Below is a small trained network, with its code and all its weights. Each question gives an input and a class and asks what happens when units are switched off, that is, made to give their printed mean instead of their output.

import numpy as np


def w(rows, s, z=0):
    codes = np.array(rows[::2]) - 128.0
    scale = np.full(codes.shape[1], s)
    scale[-1] = z or s
    return codes * scale


def norm(h):
    return h / np.sqrt((h * h).mean(-1, keepdims=True) + 1e-5)


def f(y):
    return np.maximum(y, 0)


def log_softmax(a):
    a = a - a.max(-1, keepdims=True)
    return a - np.log(np.exp(a).sum(-1, keepdims=True))


def net(x, mask):
    res = np.array(x, float).reshape(1, 2) / 4 @ E
    u = 0
    for l in range(3):
        y = f(norm(res) @ A[l][:, :-1].T + A[l][:, -1])
        res = res + np.where(mask[u : u + 10], y, B[l][:, -1]) @ B[l][:, :-1]
        u += 10
    return log_softmax(norm(res)[-1] @ U[:, :-1].T + U[:, -1])


A, B = {}, {}
E = w([
[92,79,107,239],'x0',
[246,93,255,112],'x1',
],0.0052)
A[0] = w([
[83,171,50,186,58],'0.n1',
[177,99,139,113,86],'0.n2',
[131,119,169,60,95],'0.n3',
[150,156,157,83,195],'0.n4',
[38,187,39,147,75],'0.n5',
[102,122,107,188,3],'0.n6',
[139,74,124,221,189],'0.n7',
[133,127,145,141,199],'0.n8',
[5,108,79,143,67],'0.n9',
[143,124,183,59,71],'0.n10',
],0.012,0.0042)
B[0] = w([
[43,254,83,231,218],'0.n1',
[106,168,59,144,168],'0.n2',
[108,182,87,124,188],'0.n3',
[161,181,141,51,211],'0.n4',
[106,104,112,234,255],'0.n5',
[154,189,138,78,161],'0.n6',
[136,42,151,132,234],'0.n7',
[88,149,148,116,169],'0.n8',
[94,222,130,71,234],'0.n9',
[132,231,128,78,198],'0.n10',
],0.0084,0.0079)
A[1] = w([
[194,189,74,85,160],'1.n1',
[215,144,221,94,80],'1.n2',
[62,46,104,78,65],'1.n3',
[103,108,162,28,95],'1.n4',
[181,159,248,118,99],'1.n5',
[116,72,215,106,112],'1.n6',
[1,21,126,168,85],'1.n7',
[107,71,217,76,137],'1.n8',
[128,8,127,163,114],'1.n9',
[139,135,60,155,2],'1.n10',
],0.0075,0.0066)
B[1] = w([
[173,58,226,157,254],'1.n1',
[47,122,18,105,173],'1.n2',
[43,22,61,234,135],'1.n3',
[154,114,86,90,160],'1.n4',
[2,140,8,80,176],'1.n5',
[118,68,136,34,166],'1.n6',
[251,30,176,109,190],'1.n7',
[103,60,115,90,171],'1.n8',
[221,208,206,203,183],'1.n9',
[206,101,68,250,128],'1.n10',
],0.0068,0.005)
A[2] = w([
[42,193,44,116,124],'2.n1',
[205,199,217,83,36],'2.n2',
[116,181,49,215,166],'2.n3',
[137,116,157,19,145],'2.n4',
[80,164,50,218,253],'2.n5',
[103,172,65,198,29],'2.n6',
[60,151,62,101,230],'2.n7',
[205,165,175,160,97],'2.n8',
[218,99,104,90,146],'2.n9',
[65,193,13,255,76],'2.n10',
],0.0096,0.0026)
B[2] = w([
[145,50,177,182,230],'2.n1',
[118,201,74,50,194],'2.n2',
[82,217,213,204,213],'2.n3',
[96,178,61,139,194],'2.n4',
[50,235,172,152,233],'2.n5',
[108,158,213,214,189],'2.n6',
[126,57,130,117,209],'2.n7',
[147,83,112,59,151],'2.n8',
[150,134,164,178,163],'2.n9',
[69,160,215,254,255],'2.n10',
],0.0098,0.0097)
U = w([
[54,36,88,57,130],'0',
[28,203,219,230,253],'1',
[98,235,79,24,242],'2',
[169,2,217,154,155],'3',
[227,152,86,146,2],'4',
],0.0098,0.0066)

Each question gives the input, the list of numbers given to net, and the class t.
The units are the neurons (one row each of A and B). Each row of codes is followed by its name. A weight is (code - 128) times the scale printed after its matrix; where a second scale follows, it is the last column's (A, B and U).
mask holds one flag per neuron, layer by layer. A switched-off neuron (its flag False) gives its mean, the last column of its row in B, instead of its output. The means were averaged over made-up inputs and are rounded, as every weight is.
A unit's drop is (log p(t) with every unit on - log p(t) with that unit switched off) / (log p(t) with every unit on - log p(t) with every unit switched off).
most important unit: the unit with the biggest drop
top k neurons: the k neurons with the biggest drops, biggest first
k most important neurons of layer l: the k neurons of layer l with the biggest drops, biggest first
drop when u is switched off: that unit's drop, to one decimal
input [1,5], class 0: most important unit => 0.n5
input [3,8], class 0: top 2 neurons => (0.n1 0.n5)
input [-4,-2], class 2: top 2 neurons => (0.n1 1.n1)
input [3,4], class 3: 3 most important neurons of layer 2 => (2.n5 2.n10 2.n3)
input [2,7], class 0: top 3 neurons => (0.n1 0.n5 1.n5)
input [1,7], class 0: top 3 neurons => (0.n5 0.n1 1.n5)
input [3,7], class 0: top 3 neurons => (0.n1 0.n5 2.n10)
input [0,8], class 2: top 2 neurons => (0.n5 0.n10)
input [-8,-4], class 2: top 2 neurons => (0.n1 2.n10)
input [5,7], class 0: 3 most important neurons of layer 0 => (0.n5 0.n1 0.n8)
input [2,6], class 0: 2 most important neurons of layer 0 => (0.n1 0.n5)
input [3,6], class 0: drop when 0.n1 is switched off => 0.9
input [4,1], class 3: drop when 0.n7 is switched off => 0.2
input [1,8], class 0: drop when 2.n2 is switched off => 0.1
input [5,1], class 3: most important unit => 0.n7
input [7,8], class 3: drop when 0.n9 is switched off => 0.2
